Below is a small trained network, with its code and all its weights. Each question gives an input and a class and asks what happens when units are switched off, that is, made to give their printed mean instead of their output.

import numpy as np


def w(rows, s, z=0):
    codes = np.array(rows[::2]) - 128.0
    scale = np.full(codes.shape[1], s)
    scale[-1] = z or s
    return codes * scale


def f(y):
    return y / 2 * (1 + np.tanh(0.7978845608 * (y + 0.044715 * y**3)))


def log_softmax(a):
    a = a - a.max(-1, keepdims=True)
    return a - np.log(np.exp(a).sum(-1, keepdims=True))


def net(x, mask):
    res = np.array(x, float).reshape(1, 6) / 4 @ E
    y = f(res @ A[0][:, :-1].T + A[0][:, -1])
    res = res + np.where(mask, y, B[0][:, -1]) @ B[0][:, :-1]
    return log_softmax(res[-1] @ U[:, :-1].T + U[:, -1])


A, B = {}, {}
E = w([
[1,102,95,64,140,187,103,156],'x0',
[127,129,128,129,128,132,135,125],'x1',
[129,127,124,127,132,126,120,130],'x2',
[91,163,113,120,222,22,241,199],'x3',
[128,131,129,126,128,126,123,133],'x4',
[156,121,4,50,31,94,187,117],'x5',
],0.0095)
A[0] = w([
[111,131,196,170,197,150,117,124,87],'n0',
[129,125,133,139,110,146,119,122,80],'n1',
[55,118,120,126,130,144,122,144,57],'n2',
[149,134,135,126,130,120,117,129,45],'n3',
[142,125,145,140,114,180,90,108,57],'n4',
[89,141,132,129,226,37,188,159,95],'n5',
[168,127,155,145,118,99,131,125,32],'n6',
[122,128,154,139,145,136,127,125,78],'n7',
[133,120,131,138,115,126,117,142,72],'n8',
[163,116,150,138,79,199,57,102,129],'n9',
[128,157,188,141,185,152,121,126,77],'n10',
[231,126,184,167,140,83,141,118,17],'n11',
[139,132,54,91,84,84,154,127,63],'n12',
[1,123,121,100,150,165,109,130,4],'n13',
[124,137,111,133,153,118,138,124,65],'n14',
[122,120,154,137,133,128,128,133,64],'n15',
[121,148,185,154,165,137,115,131,99],'n16',
[180,144,135,159,130,102,123,129,28],'n17',
[139,132,108,120,99,135,152,140,87],'n18',
[120,106,141,129,166,108,94,118,55],'n19',
[105,83,159,155,140,111,112,131,86],'n20',
],0.017,0.0026)
B[0] = w([
[140,112,37,135,26,122,125,130,223],'n0',
[112,106,157,123,147,106,110,106,145],'n1',
[204,174,119,140,190,135,132,137,175],'n2',
[135,136,140,116,136,137,119,141,130],'n3',
[78,128,178,133,126,161,100,132,192],'n4',
[6,99,252,158,136,167,93,107,254],'n5',
[152,160,132,113,168,122,137,152,158],'n6',
[105,136,89,105,101,133,128,136,149],'n7',
[121,125,116,131,139,144,161,83,128],'n8',
[21,103,217,156,133,132,135,127,250],'n9',
[151,90,96,132,53,90,118,152,197],'n10',
[201,189,99,86,250,142,168,131,215],'n11',
[158,90,43,133,19,113,110,118,207],'n12',
[229,190,123,108,238,106,180,137,222],'n13',
[108,131,145,128,128,135,129,121,138],'n14',
[149,106,135,110,110,126,131,98,139],'n15',
[136,98,64,117,80,111,111,89,193],'n16',
[183,159,147,140,177,120,141,160,166],'n17',
[130,116,91,119,108,116,98,150,151],'n18',
[119,139,80,88,94,152,146,98,151],'n19',
[144,104,108,123,94,106,117,158,160],'n20',
],0.019,0.018)
U = w([
[8,100,233,163,132,176,72,136,229],'0',
[156,75,16,97,1,85,75,148,188],'1',
[214,213,132,81,239,128,144,191,3],'2',
],0.0066,0.00063)

Each question gives the input, the list of numbers given to net, and the class t.
The units are the neurons (one row each of A and B). Each row of codes is followed by its name. A weight is (code - 128) times the scale printed after its matrix; where a second scale follows, it is the last column's (A, B and U).
mask holds one flag per neuron, in row order. A switched-off neuron (its flag False) gives its mean, the last column of its row in B, instead of its output. The means were averaged over made-up inputs and are rounded, as every weight is.
A unit's drop is (log p(t) with every unit on - log p(t) with that unit switched off) / (log p(t) with every unit on - log p(t) with every unit switched off).
The circuit of an input: a set's keep is (log p(t) with only the set's units on - log p(t) with every unit switched off) / (log p(t) with every unit on - log p(t) with every unit switched off). Starting from the 12 units with the biggest drops (on a tie, the unit counted first), units are removed one at a time, each time the one whose removal leaves the highest keep (on an exact tie, the one counted first), for as long as the keep stays at least 0.8.
circuit, biggest first: the units of the circuit, biggest drop first
unit that matters most: the unit with the biggest drop
top k neurons: the k neurons with the biggest drops, biggest first
drop of u: that unit's drop, to one decimal
input [1,-7,-5,-8,-1,8], class 0: unit that matters most : n9
input [-8,0,6,-4,3,-7], class 2: top 4 neurons : (n11, n17, n12, n6)
input [-3,1,-3,-2,6,2], class 2: circuit, biggest first : (n5, n0)
input [-8,-2,1,8,-1,-4], class 0: top 2 neurons : (n5, n13)
input [5,0,1,-1,-4,-5], class 1: top 4 neurons : (n0, n11, n10, n16)
input [-6,5,-3,6,8,0], class 0: top 3 neurons : (n5, n13, n2)
input [7,7,-2,5,1,2], class 2: top 2 neurons : (n13, n9)
input [-6,5,-6,6,-5,1], class 0: top 3 neurons : (n5, n13, n2)
input [7,-4,6,0,1,6], class 2: top 2 neurons : (n13, n0)
input [-7,5,2,8,4,8], class 0: top 2 neurons : (n5, n0)
input [-8,7,6,-5,-6,-5], class 2: top 2 neurons : (n11, n5)
input [7,5,-5,-7,2,6], class 0: top 3 neurons : (n9, n11, n4)
input [-7,2,-3,8,3,-2], class 0: top 2 neurons : (n5, n13)
input [-6,6,2,3,1,-1], class 2: circuit, biggest first : (n11)
input [4,2,-8,-4,-2,-6], class 1: top 2 neurons : (n5, n0)
input [0,-4,6,-5,-1,-7], class 1: top 2 neurons : (n0, n5)
input [6,3,-4,0,-1,0], class 2: drop of n6 : 0.0
input [2,-2,2,-7,0,6], class 0: drop of n9 : 2.1
input [6,-7,-7,-4,1,-8], class 1: drop of n0 : 0.2
input [-8,2,1,-4,4,-1], class 2: circuit, biggest first : (n11)
